The item runs from 15 to 123 as a chain.
Symbols: λ is -2; ξ is +8; ζ is +1; τ is -1; ω is +5; ρ is +9.

In each set, the symbols that take the first to the second take the third to the fourth, perhaps in another order. Give the fourth.
Each answer is a row, close to the row of the item it stands for.
A (0.15, -1.51, -0.99, 1.82, -2.23, -0.67, -0.69, 1.01, -0.69, -0.49, -2.82, 0.60, -0.04, 0.63, 2.28, 0.47)
B (0.27, -2.27, -1.04, 1.26, -2.03, -0.76, -0.65, 0.50, -1.54, -1.06, -3.11, 0.64, 0.10, -0.07, 1.35, -0.17)
C (0.32, -1.68, 0.01, -1.70, 0.89, -0.14, 0.11, -1.38, -2.12, -1.32, -0.34, -0.01, 0.44, -1.89, -2.62, -1.76)
D (0.22, -1.06, 0.27, -1.94, 1.36, 0.03, 0.28, -1.45, -1.72, -1.06, 0.44, -0.24, 0.39, -1.81, -2.94, -1.69)

A (-0.29, 1.33, -0.16, 1.84, -1.13, 0.05, -0.24, 1.41, 1.92, 1.20, -0.09, 0.14, -0.41, 1.89, 2.77, 1.75)
B (-0.16, 0.35, -0.57, 2.16, -1.89, -0.27, -0.49, 1.49, 1.11, 0.65, -1.28, 0.38, -0.30, 1.63, 2.98, 1.46)
C (0.13, -0.05, 0.62, -2.17, 1.93, 0.28, 0.49, -1.50, -0.88, -0.53, 1.53, -0.42, 0.28, -1.56, -2.98, -1.41)
D (0.00, 0.89, 0.87, -2.02, 2.22, 0.56, 0.65, -1.26, 0.09, 0.09, 2.41, -0.57, 0.18, -1.03, -2.66, -0.87)

A (-0.27, 1.52, -0.06, 1.72, -0.96, 0.09, -0.15, 1.43, 2.08, 1.33, 0.14, 0.09, -0.40, 1.89, 2.65, 1.79)
B (-0.19, 0.73, -0.42, 2.08, -1.60, -0.12, -0.37, 1.47, 1.37, 0.89, -0.87, 0.30, -0.38, 1.77, 3.01, 1.61)
C (0.14, -0.26, 0.59, -2.17, 1.88, 0.28, 0.49, -1.46, -1.04, -0.59, 1.38, -0.35, 0.34, -1.63, -2.98, -1.45)
D (-0.05, 0.81, 0.84, -2.09, 2.23, 0.48, 0.65, -1.30, -0.06, 0.00, 2.29, -0.55, 0.12, -1.17, -2.69, -0.95)

A (-0.03, 0.95, 0.91, -2.05, 2.26, 0.57, 0.62, -1.24, 0.15, 0.17, 2.44, -0.56, 0.19, -1.02, -2.63, -0.84)
B (-0.06, 0.91, 0.86, -2.07, 2.26, 0.56, 0.63, -1.27, 0.04, 0.06, 2.43, -0.57, 0.18, -1.07, -2.70, -0.86)
C (-0.12, 0.07, -0.63, 2.09, -1.95, -0.35, -0.51, 1.48, 0.88, 0.52, -1.53, 0.41, -0.30, 1.55, 2.98, 1.40)
D (-0.17, 0.26, -0.57, 2.11, -1.82, -0.30, -0.46, 1.50, 1.02, 0.63, -1.38, 0.40, -0.32, 1.64, 3.00, 1.42)

A (0.04, -0.82, -0.85, 2.07, -2.25, -0.47, -0.63, 1.33, 0.03, -0.01, -2.33, 0.54, -0.17, 1.11, 2.73, 0.95)
B (0.04, -1.22, -0.90, 1.95, -2.25, -0.61, -0.66, 1.12, -0.41, -0.28, -2.71, 0.62, -0.07, 0.79, 2.46, 0.68)
C (0.13, -0.24, 0.56, -2.18, 1.88, 0.26, 0.50, -1.47, -0.98, -0.64, 1.43, -0.39, 0.32, -1.59, -3.02, -1.45)
D (0.09, 0.08, 0.68, -2.16, 2.01, 0.34, 0.56, -1.43, -0.76, -0.45, 1.70, -0.46, 0.30, -1.48, -2.98, -1.32)

A (0.13, -1.51, -1.02, 1.81, -2.24, -0.63, -0.66, 1.01, -0.66, -0.46, -2.80, 0.66, -0.01, 0.65, 2.26, 0.45)
B (0.11, -1.59, -0.98, 1.77, -2.22, -0.64, -0.71, 0.94, -0.79, -0.57, -2.86, 0.61, -0.07, 0.57, 2.17, 0.37)
C (0.25, -2.24, -1.01, 1.29, -2.05, -0.70, -0.68, 0.52, -1.51, -1.06, -3.07, 0.63, 0.13, -0.08, 1.32, -0.18)
D (0.21, -2.31, -1.00, 1.14, -1.97, -0.74, -0.64, 0.46, -1.67, -1.11, -3.07, 0.62, 0.17, -0.21, 1.15, -0.33)

A (-0.13, 0.25, -0.58, 2.17, -1.86, -0.25, -0.45, 1.49, 1.04, 0.61, -1.36, 0.42, -0.34, 1.62, 3.01, 1.44)
B (0.09, -1.47, -0.95, 1.79, -2.26, -0.65, -0.68, 1.00, -0.67, -0.47, -2.80, 0.61, -0.02, 0.63, 2.22, 0.45)
C (0.34, -1.75, -0.06, -1.58, 0.78, -0.17, 0.09, -1.31, -2.17, -1.40, -0.44, 0.02, 0.44, -1.88, -2.49, -1.77)
D (0.16, -0.23, 0.57, -2.15, 1.88, 0.27, 0.52, -1.48, -1.02, -0.61, 1.44, -0.43, 0.28, -1.62, -2.99, -1.42)

A (0.18, -2.01, -1.03, 1.50, -2.13, -0.70, -0.69, 0.74, -1.25, -0.78, -3.06, 0.65, 0.03, 0.17, 1.75, 0.07)
B (0.21, -1.88, -1.05, 1.62, -2.17, -0.74, -0.71, 0.80, -1.09, -0.72, -3.00, 0.60, 0.03, 0.34, 1.92, 0.19)
C (-0.06, -0.58, -0.82, 2.12, -2.18, -0.46, -0.59, 1.39, 0.22, 0.12, -2.16, 0.51, -0.20, 1.23, 2.85, 1.07)
D (-0.05, -0.51, -0.81, 2.12, -2.12, -0.42, -0.63, 1.36, 0.38, 0.19, -2.10, 0.52, -0.21, 1.26, 2.88, 1.09)

A (0.37, -2.60, -0.64, -0.40, -0.66, -0.56, -0.38, -0.67, -2.55, -1.65, -2.19, 0.34, 0.39, -1.43, -0.99, -1.40)
B (0.39, -2.16, -0.25, -1.20, 0.32, -0.32, -0.04, -1.12, -2.41, -1.55, -1.13, 0.15, 0.41, -1.80, -2.08, -1.74)
C (-0.02, -0.59, -0.79, 2.14, -2.17, -0.52, -0.64, 1.35, 0.24, 0.09, -2.17, 0.56, -0.25, 1.28, 2.81, 1.07)
D (0.06, -1.23, -0.96, 1.91, -2.28, -0.63, -0.67, 1.14, -0.39, -0.30, -2.64, 0.58, -0.08, 0.78, 2.44, 0.68)

A (-0.25, 1.21, -0.24, 1.90, -1.28, 0.00, -0.26, 1.46, 1.76, 1.10, -0.29, 0.19, -0.38, 1.90, 2.80, 1.74)
B (-0.14, 0.50, -0.50, 2.08, -1.77, -0.24, -0.43, 1.51, 1.17, 0.76, -1.17, 0.32, -0.32, 1.68, 2.98, 1.53)
C (0.25, -1.15, 0.27, -1.92, 1.29, 0.01, 0.28, -1.49, -1.76, -1.14, 0.33, -0.21, 0.41, -1.87, -2.83, -1.76)
D (0.12, -0.14, 0.59, -2.17, 1.88, 0.32, 0.48, -1.49, -0.91, -0.57, 1.48, -0.44, 0.31, -1.57, -2.98, -1.41)

